Below are the code and all the weights of a small trained network. Each question names an input and a class and asks about switching units off, where a switched-off unit gives its printed mean instead of its output.

import numpy as np


def w(rows, s, z=0):
    codes = np.array(rows[::2]) - 128.0
    scale = np.full(codes.shape[1], s)
    scale[-1] = z or s
    return codes * scale


def f(y):
    return y / 2 * (1 + np.tanh(0.7978845608 * (y + 0.044715 * y**3)))


def log_softmax(a):
    a = a - a.max(-1, keepdims=True)
    return a - np.log(np.exp(a).sum(-1, keepdims=True))


def net(x, mask):
    res = np.array(x, float).reshape(1, 5) / 4 @ E
    y = f(res @ A[0][:, :-1].T + A[0][:, -1])
    res = res + np.where(mask, y, B[0][:, -1]) @ B[0][:, :-1]
    return log_softmax(res[-1] @ U[:, :-1].T + U[:, -1])


A, B = {}, {}
E = w([
[113,103,154,137,140,80],'x0',
[154,206,94,171,134,87],'x1',
[106,99,61,169,7,112],'x2',
[165,94,255,140,156,15],'x3',
[134,32,206,56,177,185],'x4',
],0.0087)
A[0] = w([
[113,117,213,102,187,144,145],'n1',
[137,184,105,137,106,80,135],'n2',
[122,109,117,140,133,122,31],'n3',
[146,171,131,146,103,120,83],'n4',
[118,173,100,131,118,80,242],'n5',
[119,158,56,112,116,252,143],'n6',
[129,133,121,136,138,123,79],'n7',
[124,129,125,107,141,118,69],'n8',
[100,128,120,137,133,142,200],'n9',
[117,107,139,111,102,115,155],'n10',
[98,110,161,120,115,116,163],'n11',
[136,63,128,134,116,113,112],'n12',
[107,111,176,123,119,122,254],'n13',
[150,122,207,124,178,152,183],'n14',
[173,106,134,141,154,138,75],'n15',
],0.02,0.0026)
B[0] = w([
[125,179,215,118,136,112,252],'n1',
[108,159,95,139,112,88,196],'n2',
[172,127,103,109,143,107,125],'n3',
[115,137,97,127,146,95,162],'n4',
[125,154,93,116,116,74,193],'n5',
[157,139,86,129,151,255,253],'n6',
[127,146,131,129,93,145,128],'n7',
[104,151,136,125,122,134,131],'n8',
[138,128,117,129,131,139,144],'n9',
[123,89,106,122,151,116,150],'n10',
[173,95,143,132,106,123,163],'n11',
[135,61,102,142,131,123,166],'n12',
[95,93,155,118,140,134,184],'n13',
[127,181,209,126,122,138,238],'n14',
[141,150,152,152,132,134,151],'n15',
],0.031,0.017)
U = w([
[125,171,228,121,121,101,101],'0',
[142,9,125,137,92,113,6],'1',
[166,159,29,148,124,254,233],'2',
[106,182,43,171,52,47,119],'3',
],0.0071,0.0018)

Each question gives the input, the list of numbers given to net, and the class t.
The units are the neurons (one row each of A and B). Each row of codes is followed by its name. A weight is (code - 128) times the scale printed after its matrix; where a second scale follows, it is the last column's (A, B and U).
mask holds one flag per neuron, in row order. A switched-off neuron (its flag False) gives its mean, the last column of its row in B, instead of its output. The means were averaged over made-up inputs and are rounded, as every weight is.
A unit's drop is (log p(t) with every unit on - log p(t) with that unit switched off) / (log p(t) with every unit on - log p(t) with every unit switched off).
The circuit of an input: a set's keep is (log p(t) with only the set's units on - log p(t) with every unit switched off) / (log p(t) with every unit on - log p(t) with every unit switched off). Starting from the 12 units with the biggest drops (on a tie, the unit counted first), units are removed one at a time, each time the one whose removal leaves the highest keep (on an exact tie, the one counted first), for as long as the keep stays at least 0.8.
units of the circuit, in order: the units of the circuit, biggest drop first
k most important neurons: the k neurons with the biggest drops, biggest first
drop of u: that unit's drop, to one decimal
input [-2,-3,0,-1,-8], class 3: units of the circuit, in order => n5; n2
input [-2,-1,1,-4,8], class 2: units of the circuit, in order => n6
input [-2,7,6,6,5], class 1: 2 most important neurons => n1; n6
input [-1,-1,8,0,5], class 1: 2 most important neurons => n6; n12
input [0,7,0,-4,-8], class 3: 2 most important neurons => n2; n5
input [7,2,-7,-1,-5], class 3: drop of n6 => 0.1
input [0,3,-1,1,-1], class 3: drop of n6 => 0.7
input [3,1,-3,-5,0], class 2: drop of n9 => 0.0
input [7,4,7,8,1], class 1: drop of n12 => 0.1
input [7,2,7,-5,-8], class 3: 2 most important neurons => n5; n2
